Below is a small trained network, with its code and all its weights. Each question gives an input and a class and asks what happens when units are switched off, that is, made to give their printed mean instead of their output.

import numpy as np


def w(rows, s, z=0):
    codes = np.array(rows[::2]) - 128.0
    scale = np.full(codes.shape[1], s)
    scale[-1] = z or s
    return codes * scale


def f(y):
    return np.maximum(y, 0)


def log_softmax(a):
    a = a - a.max(-1, keepdims=True)
    return a - np.log(np.exp(a).sum(-1, keepdims=True))


def net(x, mask):
    res = np.array(x, float).reshape(1, 5) / 4 @ E
    y = f(res @ A[0][:, :-1].T + A[0][:, -1])
    res = res + np.where(mask, y, B[0][:, -1]) @ B[0][:, :-1]
    return log_softmax(res[-1] @ U[:, :-1].T + U[:, -1])


A, B = {}, {}
E = w([
[130,128,130],'x0',
[234,116,58],'x1',
[135,125,128],'x2',
[227,234,195],'x3',
[178,2,222],'x4',
],0.0052)
A[0] = w([
[153,217,132,155],'N0',
[175,120,85,221],'N1',
[123,108,125,175],'N2',
[85,121,68,122],'N3',
[102,253,106,117],'N4',
[103,129,126,134],'N5',
[92,194,65,97],'N6',
[144,108,74,100],'N7',
[144,186,140,187],'N8',
[67,87,118,71],'N9',
[81,121,69,140],'N10',
[185,36,181,69],'N11',
[51,134,150,120],'N12',
[124,176,167,105],'N13',
[158,115,106,90],'N14',
[92,212,34,59],'N15',
[193,158,142,114],'N16',
[130,177,191,210],'N17',
[190,115,198,99],'N18',
[100,22,51,64],'N19',
[125,169,66,53],'N20',
[184,104,77,203],'N21',
[131,129,125,253],'N22',
[39,177,216,108],'N23',
],0.012,0.0052)
B[0] = w([
[181,84,94,228],'N0',
[53,144,81,228],'N1',
[129,89,140,178],'N2',
[187,71,110,200],'N3',
[144,119,182,254],'N4',
[130,123,117,157],'N5',
[127,137,201,218],'N6',
[141,150,94,157],'N7',
[135,87,103,214],'N8',
[205,101,110,184],'N9',
[187,56,104,212],'N10',
[116,195,226,207],'N11',
[109,152,81,201],'N12',
[183,106,103,165],'N13',
[102,170,123,141],'N14',
[116,169,216,233],'N15',
[198,104,85,185],'N16',
[158,33,86,225],'N17',
[178,104,146,186],'N18',
[254,98,116,223],'N19',
[126,163,155,168],'N20',
[55,166,87,226],'N21',
[66,44,112,246],'N22',
[76,220,71,222],'N23',
],0.017,0.0055)
U = w([
[197,135,254,155],'0',
[136,62,121,234],'1',
[195,75,109,17],'2',
[102,34,132,161],'3',
[130,131,74,224],'4',
[126,168,106,57],'5',
[93,145,154,2],'6',
],0.012,0.0064)

Each question gives the input, the list of numbers given to net, and the class t.
The units are the neurons (one row each of A and B). Each row of codes is followed by its name. A weight is (code - 128) times the scale printed after its matrix; where a second scale follows, it is the last column's (A, B and U).
mask holds one flag per neuron, in row order. A switched-off neuron (its flag False) gives its mean, the last column of its row in B, instead of its output. The means were averaged over made-up inputs and are rounded, as every weight is.
A unit's drop is (log p(t) with every unit on - log p(t) with that unit switched off) / (log p(t) with every unit on - log p(t) with every unit switched off).
The circuit of an input: a set's keep is (log p(t) with only the set's units on - log p(t) with every unit switched off) / (log p(t) with every unit on - log p(t) with every unit switched off). Starting from the 12 units with the biggest drops (on a tie, the unit counted first), units are removed one at a time, each time the one whose removal leaves the highest keep (on an exact tie, the one counted first), for as long as the keep stays at least 0.8.
circuit, biggest first: the units of the circuit, biggest drop first
most important unit: the unit with the biggest drop
k most important neurons: the k neurons with the biggest drops, biggest first
input [-7,-8,4,6,6], class 4: circuit, biggest first => N23
input [-2,2,5,-3,-5], class 0: circuit, biggest first => N15; N6
input [4,7,3,-2,6], class 4: circuit, biggest first => N21; N1
input [6,-1,4,-6,-1], class 2: circuit, biggest first => N19; N9
input [1,-5,6,2,-6], class 0: 3 most important neurons => N4; N15; N6
input [-3,1,4,-8,6], class 2: 2 most important neurons => N19; N15
input [-4,-3,6,8,5], class 2: circuit, biggest first => N17; N16
input [-1,-5,3,7,5], class 2: circuit, biggest first => N17; N18
input [-5,-2,0,7,4], class 2: circuit, biggest first => N16; N17
input [8,7,-3,4,-8], class 0: 2 most important neurons => N15; N4
input [-7,2,2,2,-4], class 3: 2 most important neurons => N19; N11
input [5,7,3,6,-8], class 0: 4 most important neurons => N15; N4; N6; N20
input [-2,6,-4,-4,5], class 4: circuit, biggest first => N21; N4; N17
input [2,-3,0,2,8], class 0: circuit, biggest first => N11
input [6,6,-2,-1,-7], class 0: 3 most important neurons => N15; N6; N4
input [-5,-8,3,-8,-5], class 2: circuit, biggest first => N9; N19
input [1,-8,-4,5,7], class 4: 3 most important neurons => N23; N15; N4
input [4,-1,1,8,3], class 2: 2 most important neurons => N16; N18
input [4,7,3,-5,4], class 4: 2 most important neurons => N21; N1
input [3,-8,5,1,4], class 4: most important unit => N23
